Below are the code and all the weights of a small trained network. Each question names an input and a class and asks about switching units off, where a switched-off unit gives its printed mean instead of its output.

import numpy as np


def w(rows, s, z=0):
    codes = np.array(rows[::2]) - 128.0
    scale = np.full(codes.shape[1], s)
    scale[-1] = z or s
    return codes * scale


def f(y):
    return y / 2 * (1 + np.tanh(0.7978845608 * (y + 0.044715 * y**3)))


def log_softmax(a):
    a = a - a.max(-1, keepdims=True)
    return a - np.log(np.exp(a).sum(-1, keepdims=True))


def net(x, mask):
    res = np.array(x, float).reshape(1, 6) / 4 @ E
    y = f(res @ A[0][:, :-1].T + A[0][:, -1])
    res = res + np.where(mask, y, B[0][:, -1]) @ B[0][:, :-1]
    return log_softmax(res[-1] @ U[:, :-1].T + U[:, -1])


A, B = {}, {}
E = w([
[245,147,80],'x0',
[127,127,128],'x1',
[95,102,15],'x2',
[127,130,126],'x3',
[150,2,142],'x4',
[127,126,130],'x5',
],0.009)
A[0] = w([
[111,176,107,254],'neuron 1',
[49,84,168,128],'neuron 2',
[132,11,167,95],'neuron 3',
[135,137,201,84],'neuron 4',
[191,49,129,154],'neuron 5',
[159,139,203,52],'neuron 6',
[16,117,183,88],'neuron 7',
[161,142,208,56],'neuron 8',
[88,131,57,110],'neuron 9',
[154,132,154,107],'neuron 10',
[142,187,180,148],'neuron 11',
[50,115,134,142],'neuron 12',
[217,122,117,69],'neuron 13',
],0.012,0.006)
B[0] = w([
[88,112,233,254],'neuron 1',
[190,183,143,222],'neuron 2',
[26,227,141,245],'neuron 3',
[129,78,42,162],'neuron 4',
[90,173,176,250],'neuron 5',
[100,54,6,158],'neuron 6',
[214,151,43,235],'neuron 7',
[83,37,15,166],'neuron 8',
[88,22,98,199],'neuron 9',
[156,103,97,133],'neuron 10',
[61,98,141,210],'neuron 11',
[253,166,91,206],'neuron 12',
[149,223,51,191],'neuron 13',
],0.0072,0.006)
U = w([
[142,111,185,255],'0',
[244,189,110,33],'1',
[79,1,102,87],'2',
[19,207,197,33],'3',
[144,103,212,205],'4',
],0.011,0.0089)

Each question gives the input, the list of numbers given to net, and the class t.
The units are the neurons (one row each of A and B). Each row of codes is followed by its name. A weight is (code - 128) times the scale printed after its matrix; where a second scale follows, it is the last column's (A, B and U).
mask holds one flag per neuron, in row order. A switched-off neuron (its flag False) gives its mean, the last column of its row in B, instead of its output. The means were averaged over made-up inputs and are rounded, as every weight is.
A unit's drop is (log p(t) with every unit on - log p(t) with that unit switched off) / (log p(t) with every unit on - log p(t) with every unit switched off).
The circuit of an input: a set's keep is (log p(t) with only the set's units on - log p(t) with every unit switched off) / (log p(t) with every unit on - log p(t) with every unit switched off). Starting from the 12 units with the biggest drops (on a tie, the unit counted first), units are removed one at a time, each time the one whose removal leaves the highest keep (on an exact tie, the one counted first), for as long as the keep stays at least 0.8.
circuit, biggest first: the units of the circuit, biggest drop first
most important unit: the unit with the biggest drop
top k neurons: the k neurons with the biggest drops, biggest first
drop when u is switched off: that unit's drop, to one decimal
input [-7,8,7,-6,-4,7], class 0: top 3 neurons -> [neuron 9; neuron 1; neuron 13]
input [-5,-5,0,2,-5,-5], class 0: circuit, biggest first -> [neuron 3; neuron 7]
input [-6,3,6,-4,1,-1], class 1: circuit, biggest first -> [neuron 12; neuron 7]
input [6,-2,-3,-7,7,-2], class 3: circuit, biggest first -> [neuron 3; neuron 5]
input [5,4,7,-6,-2,-4], class 2: most important unit -> neuron 9
input [6,7,7,-8,-3,-2], class 4: top 2 neurons -> [neuron 1; neuron 7]
input [-3,6,-8,-3,5,-3], class 2: circuit, biggest first -> [neuron 8; neuron 6]
input [6,-5,6,8,-4,1], class 4: top 3 neurons -> [neuron 1; neuron 7; neuron 12]
input [-4,0,-7,-5,-2,1], class 2: circuit, biggest first -> [neuron 8; neuron 6; neuron 4]
input [-2,6,7,4,-4,3], class 2: top 4 neurons -> [neuron 9; neuron 3; neuron 5; neuron 2]
input [-7,3,-7,-4,-7,8], class 0: top 2 neurons -> [neuron 11; neuron 1]
input [2,-6,5,-7,-6,6], class 4: circuit, biggest first -> [neuron 3; neuron 1; neuron 13]
input [5,-1,0,3,-6,3], class 3: circuit, biggest first -> [neuron 12; neuron 7]
input [0,-3,-7,-6,7,0], class 2: circuit, biggest first -> [neuron 8]
input [-1,4,-5,4,3,1], class 2: circuit, biggest first -> [neuron 8; neuron 6]
input [-8,4,-5,-7,-3,-1], class 1: circuit, biggest first -> [neuron 7; neuron 12]
input [5,-2,-7,7,-6,2], class 2: top 3 neurons -> [neuron 8; neuron 6; neuron 11]
input [-7,-6,-4,7,8,5], class 3: drop when neuron 4 is switched off -> -0.2
input [7,2,-8,3,-7,1], class 2: drop when neuron 4 is switched off -> 0.1
input [-7,-8,-2,-5,0,-4], class 1: drop when neuron 12 is switched off -> 0.1
input [-6,5,7,-6,-6,-3], class 2: circuit, biggest first -> [neuron 9]
